Each row is followed by its group and then its class within the group.
[ -4 -20  40  16  14  38  -8  11   5  19 -27  22  -6  13  -7  15  32  -9
  18  23  -2  18  -8 -13  -1 -12 -16  38  13  11  27  26   9 -10  -3 -15
  15  -3  14   1  -5   9 -45  -6   3  -4  -3   7  -5 -23  29  -1  20  25
   8 -13   5  21  -5  51  -6  22  41 -17 -39  46  21] : A N
[ -2   1  25  18  28   9  -8  10  -8   0 -18  -5  -4  -9  33   8  19  -3
   5  46  -9   0 -10  -3  12 -13 -11  13   2   9   2   2  10  -4   5 -17
  11   0   4 -15   1  -6   2  -6 -19  -4   2   3  -3  -2   0  -7   3  15
  17  20  -8  17 -10  -5   2  12  -1 -26 -15  -5   4] : A Z
[ -7 -15  39  -5  39  -6   8  28   7   1 -10  13  -5  -9  14   6   9  -6
  10  59  -3   3   0  -6  37 -10  -5  13   0  13  27  -6  -9  -5  -5 -27
  -2  -6   8  -7 -11 -21 -18 -10   4 -61  -3  15  10 -15  14  -8   2  25
  12  -3  -1  14  14  14 -18  10  27 -34 -16  -9  -2] : A K
[  7   6 -15 -19   3   4  18  30   3  12   7  16   1 -10  32   6  20   4
  26  40  -2  -1  15  -5   1   1  17   0 -20  19   7   3 -17 -18  13 -17
   3   8 -10 -12  -2  -5  38 -12   7  -8   1  14  -7 -20  -5   4  -2   7
  11  14  -6 -25  12   1  14   0 -10  -4   8 -38   4] : L B
[ -3  -3  -5  25  13   5  12  -1   0   1 -13 -17  -9  -3  23  19  -7 -19
 -13  -6  -8  -2 -31  -3  -3   0   7   0   8 -12 -14  17  -4   0  -4 -21
   0   5  21 -15   1 -16 -13   2  -1 -39  -8   1  13  -3   5  11  -1  -2
   1  17  -6  -3  -5   5  -5 -19   2 -19  -6  38   3] : T P
[  3  15 -10  57  15   2 -31  -9  22  10   9 -36  -7 -15  42  27  38 -20
 -18 -13   4  20  -2  -9 -17 -11 -25   2  -9 -18 -59   6  10  -3   8 -14
  12   1  20 -12 -35 -17 -10   2 -21 -23   3  15   5 -11  25   1  10  22
   8  28 -10  12 -22  -2  22  -8 -29 -18 -29  20  24] : T F
[ -8 -17  23   3  18 -36 -18   6  25  -6  19  -2  10  -1  26  -4   0  10
   5  30  -9   2   4  -6  18  -1 -13  -2  -3   8  -5  -8   6  -9   1 -11
 -17  -7   1  -1 -23 -15 -27  -1 -10 -36  -5   9  11  -1 -13  10  -3  16
   9  -1  -3  -2   1  10  -2   7   6 -37   6 -41 -22] : A K
[ -2 -21  27  11  12  10 -14   7  13   8 -16   2 -16  -9  14   6  25   5
  14  48   2   2   0  -7  23 -19  -8  11  -4  34   7   9   4  -4   7  -8
  12   4  -3  -6 -12  -5 -23  -3   3  -2   9  10  -5 -10  -1 -10   9  13
  14   6 -10  10   0  11   4   9   2 -19 -21 -20   4] : A N
[ -1   6 -11  22  13  -6   3  21  -4   8 -27 -10 -14  -7  49  27  28  -3
   9  84  -7 -14  -5  -6   5  -7  19   0 -19 -15   2   8 -10 -17  32  -7
  20  -4   0 -11 -10  -1  14  -3  -3  -9  -3   7   6 -21  10  -5  -3  17
  31   2 -23  -8   5  -8  32   7 -19  -6  -2  -6  -3] : U G
[ -7 -11  18   6  -2   3  -2   3  16  19   1   8 -17  -2  13  16  30   3
  15  34 -10  10   4 -14  14  -4  -7   6 -18  21   3   7  -6 -12   7  -2
   3   2   0   5 -11  -1 -17  -6  -7 -14   4  18   1 -16  -8   8 -11  17
  11 -11  -8  -2  -2  25  11   3  13 -14 -15  -8   9] : L S
[ -5   4  -8   0   3   7  18  23  11  18  -5  10 -16  -3  32  19  31  -7
  24  57 -13   5   5 -22   4  -6  16  10 -10  10  21  25 -10 -18  12 -17
  15  -7   1  -9  -6  -3  17  -6  -3 -17  -5   3  -4 -20  -1   3 -14  15
  27   2 -21 -14   1  18  37   7   0   0   1 -10   2] : L Q
[ -3  -6  18   2  -4   2 -11  25  10  15 -12   6 -12  -2   4  19  29  10
  24  66  -9   2   6 -12  22 -15 -12   8  -7   1  16  13  -7  -6  12   3
  16  -1  -6   0 -23  10 -25  -4 -14  -5  -1  14  -4 -18   5   4   6  27
  11  -7 -14  -2   0   2  32  14   2 -10 -10  -8   3] : L Q
[  5  -8  17  -8  -3  20   8  32   1  12  -7  36   5   4  -9  17  17   1
  34  44 -10   1   0  -1  13  -2   2   7  10  25  33  14  -8  -8   2  -7
  11  -2  -8   5   1   7  -6 -13  12  -5  -8   7  -6 -11  -3   1   6  55
  13 -18 -14  -5   8  20   8  13  22  -4  -1  -1   0] : L Q
[ -2  13 -16  21 -13   8 -11   0  -3  12  -8  -6  -5  -5  18  14  22  -6
  -1  27  21  -4  -4  -1 -12  -2   2   3 -13 -14  -1  16   0 -12  11  13
  17  -2  -5  -2  38  12  19   0  -4  31   2   3   0 -23   3  -3  -6   6
  11   9 -18  -8 -14  -2  37   9 -25  11   4   0   7] : U W
[  6   3  -7  30   1  31   1   3   0  16 -24  -1 -16  17   9  19  33 -19
   6  21 -11  13  -3  -8  -3  -2   7  17   1   8 -12  15  -2  -2   1 -11
  23   4  16   1   1   0   1   2  -3   0  -1   3  -4 -21  25  -1   1  25
  -5  -2  -3   0   0  14  13   9  11   3 -14  38  14] : U W
[ -3   7  -2  24  13   6  -8  -9   4  -2 -14 -17 -17   1  17   8  20 -35
   1  -4  -5  11 -10  -8  -9  -4  -2 -15   6 -17 -17   4  -3   5  -6   2
   0  -1  25 -12 -10  -9  -3   9  -4 -32  -8  -5  13  -8   6  -5   3   0
   1  13  -2   8  -9  -9   9  -3  -2  -5 -12  38   4] : T F
[-11   2  -7  42 -10 -21 -26 -22  18 -14   6 -27 -11   4  10  14   4  -5
 -11 -20  -5  15  -2   5  -9 -17 -13 -13  -1 -18 -49  -5  14   1  -5   9
  -3  -1  11  -8 -22   6 -23  19 -16 -14  -1   5  14  -3   5   6   0  12
   4  14  -2  -4 -12   7  29  -1 -30   0 -11   1  -6] : T R
[  1   3   3  24  24   6 -10  -2   6   5 -18 -11 -15 -12  34   5  18 -21
  -1  20  -1  14  -6  -2  15  -9  -6   4  -7  -3 -14   5 -10 -10   0 -22
  -3  -6  12 -12  -9 -21  -2   0   3 -39  -2  -2  19  -3  16  -1   1  14
  11  14 -59  10  -3   2  -2   1  -4 -25 -13  23   0] : T R
[ -7  -6  26  20  19  10  -9  10  11  10 -14   6  -8 -12  16  11  28   0
   9  47  -3  11   0 -19  17 -12  -8  19  -8  19   9   4   1  -8   6 -10
  17  -5  -1  -3  -2  -7 -26 -15  -1  -8  -1   7 -15 -23  13  -4   1  19
  13   4  -6  11  -3  18  10  15   8 -23 -27  -8  10] : A N
[  8   3 -13  18  21  -8 -11  17   8   6 -12   4  -9  -8  29  16  11 -20
   1  23  -8   4   3  -8  -4  -5   4   3  -8  -4  -3   0  -1  -7   5 -21
   1  -1  16  -1  -6 -23  -5   1   1 -33  -4  -1   8   2   7  -5  -4  12
   8   9  -3   7  -5  -6  15  -9   1 -28 -17  21   3] : T P

Each row is followed by its group and then its class within the group.
[ 14  40  -4   3   6   0 -16   1 -14 -19   4 -22   0   4  -2  -8 -11   2
  -4 -42   7   1  40  -8  29  -1 -15   7   9 -11  13  -5   2  19  -9   2
   3  12 -12  13   5   1  -8  18  -2  -6  13  15  -7  10  -1   1   5   4
  -3 -13  -1 -10  -7   7  -4  28  -1  -4  25  -8  -3] : vova V
[ 10  28  -3   5   6   5 -12   2 -16 -11  11  -9   8  -4  -5  -5 -23 -10
  -7 -26   6  -7  48  -4  32  -6  -6   6  -4  -8  18  -6  -1  15   6  -1
   8  13 -26  16   2  -1  -3  36  12  -5  32  20 -12 -12  -1  10   9   4
   1 -10   0 -14   3  11  -3  19   4   2  22  -2  -3] : vova C
[  5  57  -5   3   2 -15   1  -9  -2  -2  -3   7  11   5  26   6  39 -17
   9  -1  -2  14  33   3 -25  -4  -1  10   4  -1  57  -8 -18   7 -34  12
  11   9   1 -20 -11  -5 -36 -61  -5   6 -26  34  -2  34  -3  -3 -10  12
  -5   1   8 -18  13  -8  -5  -5  30  -3  15   1  -6] : kop J
[  6 -12  -3   2  11  12  -7  -6  12  26  16 -12  13  13  -4  -2 -22   8
   2  24 -20 -19   3   8   1   3  37  19  -2   4 -11   7 -11   8  12 -10
 -15 -21  -8 -36  -1  -7  12  41 -15   3  31   1  -1 -21 -13  16 -18  -1
  10   3  -4 -22   5  -2  -5 -31   5 -16  -5   4   0] : Zila Y
[  1  17   3  11   2  -5  11   3   1 -26  -1   6  -2  -1  13  -8  20 -17
   9  11  -5  18  16  -1  -1  -9  -6   3  10  -6  24  -6  -9   1 -11  11
   7   6  -9 -14 -11  -2 -24 -29   5  -5 -15  22 -13  -8   2  -1  -6   6
   0  10   2  -6   7  -2  -8  -2  14 -15  30   1  -8] : kop J
[  5  -7  -2  -1   3   8   5  -6  12  29  15   0  11   4  12   5 -18   7
   5  30 -18 -14   4  14  -5  14  29  13  -6   5   1   5 -18   4  -8  -2
 -11 -19   8 -52  -2   0   5  -5 -31   8   2   4  17  22  -4  -1 -10   0
   4  -2  -3 -11   6   0  -3 -29  12 -24 -23   5   4] : Zila Y
[  8  47   0  11   7 -16  -3 -12 -12   4   2  -4   9   3  12  -4  22 -18
   2  -9  -7   7  32   0 -19   2   0   8   7  -3  41  -7 -11   5 -31   7
  10   9  -6   1 -11  -4 -30 -41  13  -2 -25  24  -8  14  -3   4 -12  11
  -7  -2   7 -17  12   7  -3  -2  14  18   7  -5  -4] : kop E
[ 19   4  -1  10  10 -11   7  -3   3 -11 -11 -13  -2  10  -6 -13   9  -8
   8  13 -16   0   2  -4  -4  -1   1  10   8  -4  15  -1  -1   8   7   4
  -7  -2   7  -6  -3  -8  -3  49  -8  -2 -14  15 -41 -12  -9   9 -23   1
  11  13  -2 -15  -2  -9 -14   3  -2 -15  42   9  -6] : pamo X
[  8 -21  -7  -3   4  16   5   7  18   8   4  -4   0   1  11  -2 -16   7
   8  37 -19 -14 -14   7  -4   3  23   6  -2  -1  -6   3 -11   5 -22   1
 -12 -19  17 -51   0   7  12  10 -35   2   1  -1  14  14  -1  -8 -11  -4
   3  -7  -6  -2   6  -7   1 -22   6 -16 -20   7   4] : Zila H
[ -2 -30  -3  -2   2  19   6  12  21  -1   9   4   5   3   1   3 -20   8
  10  50 -16 -14 -22   9   5  -1  29   8  -2   3 -20   5 -11   0  18  -5
 -12 -16   2 -55   3   2  18  38 -34   4  26   3  10 -19  -2   4  -9  -5
  10   8  -6  -1   0 -13  -2 -25   5 -13  -4   5   5] : Zila H
[  9 -12  -5   1   3  15   2  -1  13  23  14  -2   9   5   7  -1 -17   1
   1  38 -17 -15  -6   2 -12   4  33  14   2   7  -3   3 -14   7  -1  -6
  -2 -20   3 -41   1  -1   6  23 -22   6  20   2   6  -5  -4   5 -16  10
   2   1   0 -17   5  -3  -6 -25  10 -14 -22   7   3] : Zila Y
[  8   7   1   0   6 -20   5  -2   8   0  -7  -5  -5  18  -7  -9  27  -7
  12  21 -13   4  -9  -2 -38   2   6   3   7   0   7   1  -1  -2 -10   4
 -13  -2  21 -15  -5 -13  -8   6 -25   0 -32   9 -26  -6 -12  -3 -23   2
   7  17   5 -10   1 -19 -10  -9   4  -8  -5   6  -6] : pamo X
[ 13  15  -3   8   5   8  -2   3  -9 -21  -1 -12  -6  -8  10  -5 -15 -11
  -5 -25   5  10  34  -5  37   7 -20   3   9 -14  22  -7   1  17 -11  -4
   5  12 -16  20   4   7  -8   2  12  -6  -2  11  -4   8  10  -1   8  -1
  -6 -13 -11  -1  -5  14  -9  31  -2 -14  26  -4   1] : vova V
[ 12  24   0   3   4 -13   8   1   4  -2 -21  -9  -7  16  12  -9  50  -9
  10  13  -8   9 -11  -8 -29 -16  -7   2  11  -5  30  -6  -2  -1 -10   3
  -3  -7  16 -11  -4  -3 -12 -18 -12   1 -28  15 -42   2  -8   3 -20  16
  -1   9   9 -13  -1 -10 -18   3  -4  -7  42  10  -7] : pamo X
[ 14  -8  -1  12   6  -4  17   3  15 -21 -14 -16 -11  19   9 -11  25 -11
  16  30 -23   9  -6  -6 -18   7   3   5  15  -8   9   2  -8  -4 -12   3
 -12  -9  16 -25  -2  -5 -10 -12 -23  -3 -38   8 -31 -14  -7  -9 -29   1
   5  21  -1 -11  -2 -11 -25  -5  -3 -36  31   5  -8] : pamo X
[ 11  18  -3   7   3   5 -10   3 -13 -28   2 -16  -4  -4  -1  -6 -21  -1
  -6 -28   5  10  25  -2  39  -2 -24  11   3  -9  15  -6  -4   8   3   1
   1  10 -15  12   2   4  -3  27   8  -8  17  12  -7   2   3   9  10  -3
  -4 -15  -6  -3  -5   8   4  23  -1  -4  42  -7   0] : vova C
[-10  21   6   4   2 -15  10   5  -3 -43  -1  14   2  -6   4  -5   6 -14
   8  -6   2  27  32  -3  12  -2 -11  -3   6  -7  20  -4  -3   0   0  11
   2  19 -20   0  -9  -2 -22 -13  13  -5 -11  33  -3 -15  -1   5   3  -8
   3   8   1   3   7 -11   5  23  10  -4  43  -2  -9] : kop E
[  6 -23  -5   2   6  17   1   8  24   1   9  -3   5   4   3  -2 -22  13
   9  42 -21 -13 -15   7   5   0  26  12  -3   2 -13   6 -16   4   5  -2
 -17 -19  10 -61   4   1  17  40 -45   0  21   3  13  -7  -3   3 -13  -5
   7  -2  -5  -6   4 -14  -3 -25   8 -14  -6   7   2] : Zila H
[ 11  12  -2   2  14 -17   9  -6  13  -7  -9  -7  -8  20   4  -9  25  -7
  13  27 -19   9  -1  -3 -28  -5   6   5  10 -10  27  -1 -24   8 -19   9
 -13   0  20 -22  -3  -4 -10   7 -24  -6 -38  15 -20   2  -7  -7 -24  -1
  -4   7   2  -7   3 -15  -4  -7  10  -4  12  -1  -4] : pamo X
[  8  47  -5   7   2 -14  -1 -10 -13   1  10   0   9   3  25   0  15 -19
   2 -15  -1  13  43   1  -9   5  -7   4   5   0  46  -8 -11   6 -34   9
  14  11  -1  -3  -9  -5 -31 -55   6  -1 -25  25  -3  34   0  -2  -2  11
  -9  -5   4  -9   9   9   1   2  18 -11  -1  -5  -4] : kop E
[  5 -32  -6   0  -1  11   5   6  19   5   8   0   1   3   0   1 -27   9
   8  34 -16 -14 -14  10   4  11  18   6  -7   6 -20   7 -11   0   6  -4
 -13 -22  14 -48   2  -2  17  31 -39   2   6  -4   8   5  -4  -5 -10  -3
  10   3 -10  -6  -2  -9  -1 -21   7 -25  -8   7   2] : Zila H
[ 11  30  -3   5  -5   4 -10   2 -14 -20   6  -9   2  -5  -1  -1 -15  -5
  -6 -43  12   6  43  -1  36  14 -21   7   8 -13  23  -3   0  23  -7   7
   6  15 -16  21   2   1 -11  18   0  -3  11  14  -3   9   5  -3  12  -1
   2 -11  -5  -6  10   9  -2  32  -5  -6  25  -7  -2] : vova V
[ -4   6   6  15  -1  -4  11  -4  -3 -19   5   7  -3  -3  15  -2 -14 -18
   3   2  -9  19  16  -3  -2   9  -6   0   3   1   8  -4  -7 -12 -14   3
  12  11 -19   6 -12   0 -30 -52  28  -4 -21  14  -5 -11   0   6  -3   7
  -6  10   1   0   4  11  -3  -5  10 -29   6  -2  -5] : kop E
[ 11   2 -11  -1   5 -16   1   0   4 -13  -9 -10  -8  19 -15 -14   5  -3
  11  11  -7   5  -1  -1 -22   2  -1   2   8  -2  -2   7   5   3  -3   2
 -19   3  15 -15   0 -11   0  37 -38  -3 -22  10 -22  -2 -14 -11 -18   0
  10  16   3 -10  -6 -17  -8   0   8  -9   9   3  -9] : pamo D
[  7  13   0  10   2   5  -4   6  -9 -24   5  -5   4  -7   1  -3 -20  -8
  -2 -14   6   5  33  -1  38  -1  -7   7   4  -8  15  -5  -3  11   4   1
   2  10 -24   7   1  -3   1  33   9  -3  20  19  -5 -10   2   5   8   1
   4  -4  -5  -4   2   6   1  23   4  -7  38  -3   2] : vova V
[ -5 -23   9   9   3 -13   8  -6  13 -10  -8   4 -11   3   8  -6   4   1
   7  14 -13  11 -14  -2  -4  10   2  -2  -2  -6 -14   4  -3 -10   1   3
 -13  -3   9 -11  -3  -2   1 -16  -1   2 -32  -3  -9 -11  -1   1 -10   1
   8  10  -5   1  -1  -8  -7  -8  -6 -21  18   3  -5] : pamo D
